After every row comes roughly how far along a hidden order it lies, from 0 to 20.
[  6   3   2  10   2 -94  -1   1  -1  10   3  -3 -15 -14   2   4   0  -5
   9  -7  -4  -1   3 -23   9  -4 -12   6  -2  -9  14 -24   1   6 -26  40
   0  -8   2   4  -1 -37  29   4   0   0 -15 -35   6  12   4   7  -5  -1
 -15  -9   3   5   2 -24   1   1  -1  -1  10 -22  15 -16   4   5   2  -9
 -77 -17   1  18  -9  25  -5   0]
7
[  8  -7  -3   8  -1 -67  -1   5  -1  11  -2  -6  -8   8  14   4   1  39
  18  -5  -7  -5   5 -32  -1  -1  -2   3   3  21  13 -43   1   3  -9  29
  10 -13  -7  -3   1  -1  48  -1   7  -7 -21 -30  -2   2   6   3  -9  -4
  -1  -4  -1  -4   9   3  10   0   7  -2  19  29   3  13   5   1  -7  -2
 -56 -26  -9  39 -10  37   7  -5]
11
[-29  -1   0  -4   4 -72  -2  -1   0   9   2  -1  -5 -20   8   6  -1   2
   9  -9   0   2  -1 -23   6  -3  -9   7   0  -1   8 -47   3   3 -27  35
  -4  -7   4   5   2 -23  38   1  -2  -5 -38 -36   4  15  -5   3  -4   5
 -10  -7   1  -1   3 -25  -9  -1   4  -3  15 -19   6 -20   4   7   2 -19
 -63 -13  -1   6 -14  35   0   0]
15
[   1   -7   -1  -15   -5 -105    3    1    0   18   -2   -8  -11   -3
   10   21    0    5   13   -1  -11   -8   14  -44   12   -3  -19    3
  -15   12    7  -51    9    2  -19   34   -3  -11   -4   -7    0   -1
   26   -3    1   -2  -12  -28   -5   11    0   -1   -1    0  -12   -9
    4    4    6  -36    4    5   14    1   30    5    1   -2    3   10
    0   -7  -22    1   -7   82   -7   16   17    4]
14
[ -2   9   1   7   6 -66   0   1  -3   9   0  -7  -6   0   8   8   1   8
   9 -15  -2  -6  -3 -24   9   0  -7   7   2  -4   0 -18   2   3 -21  42
  -2  -7  -3   4  -6  -4  34   2   6  -8  -5 -27   4   7   9   1  -7  -1
 -18  -5   0  -2  -7  -5   5   1  -7  -2  13   5   6  -7   0   7  -4 -14
 -34 -39  -4  -7 -16  11  -4  -6]
4
[ -29   27    6   21   -2 -105   -2   -3    1   -5    8   -3    6  -10
   -6   -1   -1   22    3  -21   -9  -13   -4  -11   -2   -1  -17   -6
   10  -25   -6   -6   -4    4  -29   50  -12    3   -4    2   -9  -21
   17    6    9    2  -19  -47   10   14   18    7   -6    1  -25   -5
   -7   -7  -15   -4   -8    0    0   -1    0  -44   10  -36    1   16
   13  -33  -89  -49   -3 -127  -11   15   -9   -2]
1
[  30   10   -2   31    5 -117   -4    5   -1    7   12   -5  -12   -7
   -1  -10    2   13    8  -10   -7   -8    1  -33   -1   -1    1    3
    6   -7   12  -22    1    4  -36   95   -3  -14   -4    5   -6  -20
   52    4   11   -2   -5  -54    8   10   18   14   -3   -5  -18   -6
   -4    3   -5  -10   10    2   -8   -4    9   -9   23  -16    7    3
    2  -13  -42  -49   -5  -45  -17   13   -8    1]
0
[ -57   -3    0  -21  -13  -99    1   -1    2   12   -5   -4   -4   -2
    5   22   -3   35    7   -5   -8   -2   10  -19    3   -6  -21   -5
   -5   30    3  -44   -2    5   -8   10    1   -9   -7   -9    6    1
   27    3    0   -7  -41  -21   -8   11  -12   -6   -4    2   -1   -7
   -3   -5   14  -21  -11   -3   10    3   12   -7   -5   -2    3    8
    2   -2 -108  -40  -10   31  -11   31   15    3]
20
[-36   4   3  -5   0 -44  -3  -1  -2  11 -12 -11   3   5  12  15   0  31
   4  -4  -6  -5  -5 -18  16  -3 -17   3   2   8  -7 -26  -3   2 -12  33
  -5  -3  -8  -5  -5  15  32   4  10  -8 -25 -12  -1  15   1  -2 -14   4
 -19  -3  -5 -12  -8   5   1  -2  -2  -1  13  -2  -8  -7   2   4   0 -14
 -61 -68 -11 -14 -14   7   0  -2]
10
[  8   0  -2   9  -6 -94  -1   3   0  10   6  -4  -6   3  11  -1   0  41
  14 -12 -11  -8   5 -39  -6  -1   5  -4   8  10  10 -13  -2   4 -25  47
   0 -12  -8  -2  -1  -7  56   5   9  -5 -22 -40   1   6   7   5  -8  -4
  -2  -5  -3  -6   4  -8   4   0   9  -1  10  -4  10  -2   3   6   1  -7
 -50 -40  -9 -43  -9  22   7  -2]
9
[ -22   -1    1   -4  -10 -126    2   -1    0    6   -4   -5  -16   -6
    7   24   -3    9    9   -5   -2    3   12  -21   18   -8  -22    0
   -9    0   14  -35   -4    6   -9    8    4   -6    1   -6    3  -21
    8    3   -2   -1  -45  -30   -4    8   -8    0  -17   -1  -10  -10
    4    5   12  -33   -5    1  -13    4    7  -11    5   -3    3    3
    1    5 -112  -14   -3   81   -6   16    9    1]
15
[-38  -6  -1 -10   1 -45  -1   0  -3  12 -12  -7   0   1  16  12  -2  24
  13  -1   2   1  -5 -27  15  -3  -9   8   4  25  -3 -39   1   3  -5  21
  -1 -10  -4   0   2  11  44  -1  -1 -15 -39 -18  -5   8  -3  -6 -24   4
  -3  -5  -3 -12   1   1  -4  -4  -1  -2  21 -21 -12  -1   2   1  -3 -13
 -33 -38  -7  48 -14  38   0  -4]
18
